Below is a small trained network, with its code and all its weights. Each question gives an input and a class and asks what happens when units are switched off, that is, made to give their printed mean instead of their output.

import numpy as np


def w(rows, s, z=0):
    codes = np.array(rows[::2]) - 128.0
    scale = np.full(codes.shape[1], s)
    scale[-1] = z or s
    return codes * scale


def f(y):
    return np.maximum(y, 0)


def log_softmax(a):
    a = a - a.max(-1, keepdims=True)
    return a - np.log(np.exp(a).sum(-1, keepdims=True))


def net(x, mask):
    res = np.array(x, float).reshape(1, 7) / 4 @ E
    y = f(res @ A[0][:, :-1].T + A[0][:, -1])
    res = res + np.where(mask, y, B[0][:, -1]) @ B[0][:, :-1]
    return log_softmax(res[-1] @ U[:, :-1].T + U[:, -1])


A, B = {}, {}
E = w([
[161,31,87,128,146,108,99,131],'x0',
[52,92,121,2,142,138,145,177],'x1',
[165,146,146,117,93,166,60,135],'x2',
[175,110,168,100,51,77,107,86],'x3',
[145,106,75,117,66,224,49,113],'x4',
[119,214,167,133,204,87,116,216],'x5',
[130,86,195,163,166,104,28,119],'x6',
],0.0088)
A[0] = w([
[136,174,201,150,118,170,135,108,109],'N0',
[114,141,123,119,144,91,154,171,96],'N1',
[129,126,98,83,63,216,168,106,254],'N2',
[121,160,108,144,132,164,162,103,173],'N3',
[112,134,92,53,135,152,98,188,120],'N4',
[172,113,15,145,102,198,151,132,127],'N5',
[156,100,92,138,131,153,88,149,109],'N6',
[76,60,64,116,139,134,121,117,183],'N7',
[137,104,191,144,173,161,82,118,118],'N8',
[95,180,134,68,142,142,118,213,126],'N9',
[137,24,48,76,156,97,151,169,162],'N10',
[128,157,135,139,98,34,105,127,144],'N11',
[200,144,167,151,113,65,162,106,82],'N12',
[128,214,75,81,96,111,253,161,139],'N13',
[101,118,109,36,16,133,144,122,129],'N14',
[160,104,62,179,175,172,134,109,137],'N15',
[187,171,163,135,159,139,94,196,104],'N16',
[83,125,137,133,135,113,134,110,55],'N17',
[165,139,84,150,65,143,83,131,118],'N18',
],0.013,0.0045)
B[0] = w([
[105,102,109,105,127,77,140,152,173],'N0',
[139,162,107,113,153,100,98,127,170],'N1',
[126,82,149,132,20,92,122,137,242],'N2',
[97,135,135,127,121,110,120,133,177],'N3',
[207,74,135,160,120,125,133,92,191],'N4',
[95,92,141,137,33,176,151,88,217],'N5',
[96,186,101,132,163,158,167,136,174],'N6',
[98,175,123,87,138,68,132,145,192],'N7',
[101,171,122,102,142,74,139,155,184],'N8',
[199,141,138,152,232,174,145,136,208],'N9',
[33,138,149,133,58,66,113,147,207],'N10',
[163,94,98,177,103,101,146,123,174],'N11',
[210,89,163,139,106,98,143,154,179],'N12',
[85,175,130,96,237,24,83,165,252],'N13',
[105,104,107,169,4,151,171,106,218],'N14',
[140,100,135,112,55,142,122,128,184],'N15',
[87,154,119,94,202,109,105,114,193],'N16',
[176,124,109,107,117,141,70,129,138],'N17',
[127,126,131,124,160,205,147,112,198],'N18',
],0.016,0.014)
U = w([
[142,143,194,140,157,42,153,182,244],'0',
[144,191,136,101,235,207,101,136,56],'1',
[255,71,209,219,108,171,208,99,90],'2',
[56,114,138,132,57,207,180,78,4],'3',
],0.008,0.0025)

Each question gives the input, the list of numbers given to net, and the class t.
The units are the neurons (one row each of A and B). Each row of codes is followed by its name. A weight is (code - 128) times the scale printed after its matrix; where a second scale follows, it is the last column's (A, B and U).
mask holds one flag per neuron, in row order. A switched-off neuron (its flag False) gives its mean, the last column of its row in B, instead of its output. The means were averaged over made-up inputs and are rounded, as every weight is.
A unit's drop is (log p(t) with every unit on - log p(t) with that unit switched off) / (log p(t) with every unit on - log p(t) with every unit switched off).
The circuit of an input: a set's keep is (log p(t) with only the set's units on - log p(t) with every unit switched off) / (log p(t) with every unit on - log p(t) with every unit switched off). Starting from the 12 units with the biggest drops (on a tie, the unit counted first), units are removed one at a time, each time the one whose removal leaves the highest keep (on an exact tie, the one counted first), for as long as the keep stays at least 0.8.
circuit, biggest first: the units of the circuit, biggest drop first
top k neurons: the k neurons with the biggest drops, biggest first
drop when u is switched off: that unit's drop, to one decimal
input [-2,-5,-3,0,0,-7,0], class 2: circuit, biggest first	(N10)
input [-2,-8,5,-1,2,-3,8], class 1: circuit, biggest first	(N18, N2)
input [4,6,5,-5,7,6,-6], class 2: top 2 neurons	(N4, N9)
input [-7,-6,8,7,0,-7,-4], class 2: top 4 neurons	(N12, N10, N16, N7)
input [7,-8,2,-4,-4,-3,7], class 2: top 3 neurons	(N13, N10, N15)
input [8,-4,8,8,-2,-6,5], class 2: top 2 neurons	(N13, N12)
input [5,4,8,0,-2,1,-3], class 3: top 4 neurons	(N13, N10, N12, N14)
input [-8,-8,5,4,0,-4,7], class 2: top 2 neurons	(N13, N12)
input [-8,7,-6,-1,-5,0,3], class 1: top 2 neurons	(N9, N2)
input [4,-6,5,-4,2,4,-3], class 3: top 3 neurons	(N13, N5, N9)
input [-4,-7,-4,4,2,-4,-2], class 2: top 2 neurons	(N12, N10)
input [4,0,7,8,-2,-8,1], class 3: drop when N9 is switched off	0.2
input [4,5,-2,7,-3,-1,0], class 3: drop when N14 is switched off	0.5
input [4,7,1,6,-3,-4,4], class 3: circuit, biggest first	(N14)
input [1,-1,-5,2,3,-3,4], class 3: drop when N13 is switched off	1.7
